Here is a tiny trained network, its code and every weight. The questions are about switching its units off for an input and a class, where a switched-off unit gives its printed mean instead of its output.

import numpy as np


def w(rows, s, z=0):
    codes = np.array(rows[::2]) - 128.0
    scale = np.full(codes.shape[1], s)
    scale[-1] = z or s
    return codes * scale


def f(y):
    return y / 2 * (1 + np.tanh(0.7978845608 * (y + 0.044715 * y**3)))


def log_softmax(a):
    a = a - a.max(-1, keepdims=True)
    return a - np.log(np.exp(a).sum(-1, keepdims=True))


def net(x, mask):
    res = np.array(x, float).reshape(1, 3) / 4 @ E
    y = f(res @ A[0][:, :-1].T + A[0][:, -1])
    res = res + np.where(mask, y, B[0][:, -1]) @ B[0][:, :-1]
    return log_softmax(res[-1] @ U[:, :-1].T + U[:, -1])


A, B = {}, {}
E = w([
[103,171,2,198,80,157,2,183],'x0',
[217,63,98,29,66,191,76,83],'x1',
[234,50,131,184,180,89,109,239],'x2',
],0.0063)
A[0] = w([
[29,213,152,104,118,137,180,57,188],'N1',
[220,55,87,162,133,122,69,197,221],'N2',
[126,147,64,97,51,204,66,99,121],'N3',
[152,105,182,156,194,60,182,165,146],'N4',
[123,151,70,100,55,195,71,90,124],'N5',
[149,101,187,146,202,54,178,169,148],'N6',
[28,219,160,93,118,136,189,41,79],'N7',
[2,238,133,217,154,79,154,153,129],'N8',
[104,176,46,233,122,126,44,219,2],'N9',
[117,147,58,90,56,197,70,95,124],'N10',
[149,95,210,32,127,133,211,47,24],'N11',
[115,164,51,231,120,122,58,217,218],'N12',
[148,97,182,154,207,58,180,165,149],'N13',
[229,35,126,59,113,161,105,112,118],'N14',
[137,102,175,157,196,64,172,173,131],'N15',
[147,106,180,151,197,65,172,163,145],'N16',
[216,53,132,63,112,149,116,114,139],'N17',
[118,151,76,98,59,194,71,93,123],'N18',
],0.0056,0.0046)
B[0] = w([
[195,194,188,125,110,197,82,117,199],'N1',
[119,139,180,72,178,165,168,185,243],'N2',
[97,87,81,198,84,80,131,52,177],'N3',
[73,81,94,140,138,96,197,124,193],'N4',
[90,89,79,201,85,82,135,55,172],'N5',
[79,83,95,138,139,98,193,126,198],'N6',
[155,177,227,63,173,210,150,177,177],'N7',
[198,204,208,98,133,219,105,145,214],'N8',
[131,163,253,18,218,223,187,229,191],'N9',
[98,90,73,201,88,80,139,56,177],'N10',
[220,228,178,154,72,204,56,89,177],'N11',
[192,192,161,154,75,176,67,86,254],'N12',
[74,83,97,144,133,91,198,130,198],'N13',
[177,189,203,109,129,204,109,138,193],'N14',
[79,82,98,137,135,97,180,120,183],'N15',
[70,84,97,139,144,88,190,126,187],'N16',
[173,185,183,116,117,193,105,129,186],'N17',
[92,88,82,196,81,83,142,58,169],'N18',
],0.0054,0.007)
U = w([
[123,130,153,83,175,143,149,160,222],'0',
[159,149,137,138,101,147,76,116,1],'1',
[62,59,18,173,117,5,140,107,191],'2',
],0.012,0.00092)

Each question gives the input, the list of numbers given to net, and the class t.
The units are the neurons (one row each of A and B). Each row of codes is followed by its name. A weight is (code - 128) times the scale printed after its matrix; where a second scale follows, it is the last column's (A, B and U).
mask holds one flag per neuron, in row order. A switched-off neuron (its flag False) gives its mean, the last column of its row in B, instead of its output. The means were averaged over made-up inputs and are rounded, as every weight is.
A unit's drop is (log p(t) with every unit on - log p(t) with that unit switched off) / (log p(t) with every unit on - log p(t) with every unit switched off).
The circuit of an input: a set's keep is (log p(t) with only the set's units on - log p(t) with every unit switched off) / (log p(t) with every unit on - log p(t) with every unit switched off). Starting from the 12 units with the biggest drops (on a tie, the unit counted first), units are removed one at a time, each time the one whose removal leaves the highest keep (on an exact tie, the one counted first), for as long as the keep stays at least 0.8.
circuit, biggest first: the units of the circuit, biggest drop first
top k neurons: the k neurons with the biggest drops, biggest first
drop of u: that unit's drop, to one decimal
input [-7,7,-7], class 1: circuit, biggest first -> (N11)
input [1,1,-1], class 2: top 3 neurons -> (N8; N9; N11)
input [-5,6,-2], class 1: circuit, biggest first -> (N11; N2)
input [0,0,7], class 2: top 2 neurons -> (N8; N9)
input [-7,3,-5], class 1: drop of N2 -> 0.2
input [4,2,0], class 2: drop of N17 -> 0.1
input [7,-6,8], class 0: drop of N9 -> 0.5
input [3,3,0], class 2: drop of N1 -> 0.2
input [6,0,7], class 0: top 2 neurons -> (N9; N2)
input [6,-4,8], class 0: top 2 neurons -> (N9; N2)
